[[ 25  -5   4  -8 -20  22 -17  13 -24  -9 -20 -14]
 [  7  -4  -1   0 -37  22 -27  -9  -7  -7 -13  18]
 [-28   3  -4  10  11 -17   9 -20  26   8  19  24]
 [  5 -13  14   4 -34  25 -35 -14 -11 -15 -17  27]
 [-28   4  -5   9  13 -19  11 -19  26   8  19  22]
 [ 32 -10  14  -9 -19  28 -22  17 -34 -16 -27 -17]]
->
[[ 25   7 -28   5 -28  32]
 [ -5  -4   3 -13   4 -10]
 [  4  -1  -4  14  -5  14]
 [ -8   0  10   4   9  -9]
 [-20 -37  11 -34  13 -19]
 [ 22  22 -17  25 -19  28]
 [-17 -27   9 -35  11 -22]
 [ 13  -9 -20 -14 -19  17]
 [-24  -7  26 -11  26 -34]
 [ -9  -7   8 -15   8 -16]
 [-20 -13  19 -17  19 -27]
 [-14  18  24  27  22 -17]]

[[  2 -23  10  16 -13 -23  -4]
 [ -5 -22 -16  13  11  -1 -17]
 [  7 -19   5  14  -9 -16  -7]
 [ 10 -14  -1  10  -3  -5  -6]
 [ 12 -21  -4  15  -7 -12  -5]
 [  4 -15  -5   9   3  -4 -10]
 [-13 -20 -25  10  16   4 -14]
 [  1 -24 -20  13  15   2 -19]
 [ -3   3   6  -3   0  -1   2]
 [ -7 -28  -8  17   4 -13 -15]
 [  0 -17   0  12  -3 -11  -6]
 [-10   4 -11  -5  19  17  -5]]
->
[[  2  -5   7  10  12   4 -13   1  -3  -7   0 -10]
 [-23 -22 -19 -14 -21 -15 -20 -24   3 -28 -17   4]
 [ 10 -16   5  -1  -4  -5 -25 -20   6  -8   0 -11]
 [ 16  13  14  10  15   9  10  13  -3  17  12  -5]
 [-13  11  -9  -3  -7   3  16  15   0   4  -3  19]
 [-23  -1 -16  -5 -12  -4   4   2  -1 -13 -11  17]
 [ -4 -17  -7  -6  -5 -10 -14 -19   2 -15  -6  -5]]

[[-34   2  21  -8  10   9 -12]
 [ -3   2  14  -6  -6   6 -17]
 [ -5  -3 -22   8  -1 -10   6]
 [ -3   2   9  13  -1   8  12]
 [  7  18 -32  -4  -4   5  16]
 [-16   0  14  40 -15   5  14]
 [ 10 -30  16  15  14  11  -7]]
->
[[-34  -3  -5  -3   7 -16  10]
 [  2   2  -3   2  18   0 -30]
 [ 21  14 -22   9 -32  14  16]
 [ -8  -6   8  13  -4  40  15]
 [ 10  -6  -1  -1  -4 -15  14]
 [  9   6 -10   8   5   5  11]
 [-12 -17   6  12  16  14  -7]]

[[ 16   3   1   4  -7 -11]
 [  2   5 -10 -12  -3  -8]
 [-14  11   9   8   0  -9]
 [-12  -3   8 -25  16   1]
 [  5   1  30  10  -1  -6]
 [-16   0  20  -2  -4 -16]
 [ 16   4  -4  -1   7   4]
 [-11 -11  -2   3  -8  -8]
 [ 16  -2  -2   3  -7  -1]]
->
[[ 16   2 -14 -12   5 -16  16 -11  16]
 [  3   5  11  -3   1   0   4 -11  -2]
 [  1 -10   9   8  30  20  -4  -2  -2]
 [  4 -12   8 -25  10  -2  -1   3   3]
 [ -7  -3   0  16  -1  -4   7  -8  -7]
 [-11  -8  -9   1  -6 -16   4  -8  -1]]

[[ -7   3   3   1   7   4  -5   5   5   0]
 [  9  10  12  -8 -20 -14  12   7  -4 -12]
 [  8   6  10   2 -19 -14  12   4  -5 -13]
 [ -1 -21 -19  -1  15  18  -7 -16 -10  15]
 [ -1   6  13  -6   0  -3   0   7   5  -6]
 [-18  -6  -2   6  30   4 -20  -2  14  17]
 [  5  -2  -2   5  -7   1   7  -1  -4  -4]
 [  6  11   5   0 -21 -16  13   5  -3  -9]
 [ -8  17  17  -4   5 -14  -6  11  16  -1]]
->
[[ -7   9   8  -1  -1 -18   5   6  -8]
 [  3  10   6 -21   6  -6  -2  11  17]
 [  3  12  10 -19  13  -2  -2   5  17]
 [  1  -8   2  -1  -6   6   5   0  -4]
 [  7 -20 -19  15   0  30  -7 -21   5]
 [  4 -14 -14  18  -3   4   1 -16 -14]
 [ -5  12  12  -7   0 -20   7  13  -6]
 [  5   7   4 -16   7  -2  -1   5  11]
 [  5  -4  -5 -10   5  14  -4  -3  16]
 [  0 -12 -13  15  -6  17  -4  -9  -1]]

[[ -2  10  -8  -1   1   5  -7  10 -15  32  12  11]
 [-12  -9 -30  -8  -5   3 -16  -9   6  -7  -5  -4]
 [-29 -12  -8  -1  16   2   3 -16   5   3   0  15]
 [-23   8  14 -13  -1   8 -11 -18 -34  14  -4 -22]
 [ -4  -4   7  -3 -16  -5 -13 -15   4  28 -25  -6]
 [ -6  11  -5 -12   2  -8 -13   3   9  -8  36 -20]]
->
[[ -2 -12 -29 -23  -4  -6]
 [ 10  -9 -12   8  -4  11]
 [ -8 -30  -8  14   7  -5]
 [ -1  -8  -1 -13  -3 -12]
 [  1  -5  16  -1 -16   2]
 [  5   3   2   8  -5  -8]
 [ -7 -16   3 -11 -13 -13]
 [ 10  -9 -16 -18 -15   3]
 [-15   6   5 -34   4   9]
 [ 32  -7   3  14  28  -8]
 [ 12  -5   0  -4 -25  36]
 [ 11  -4  15 -22  -6 -20]]
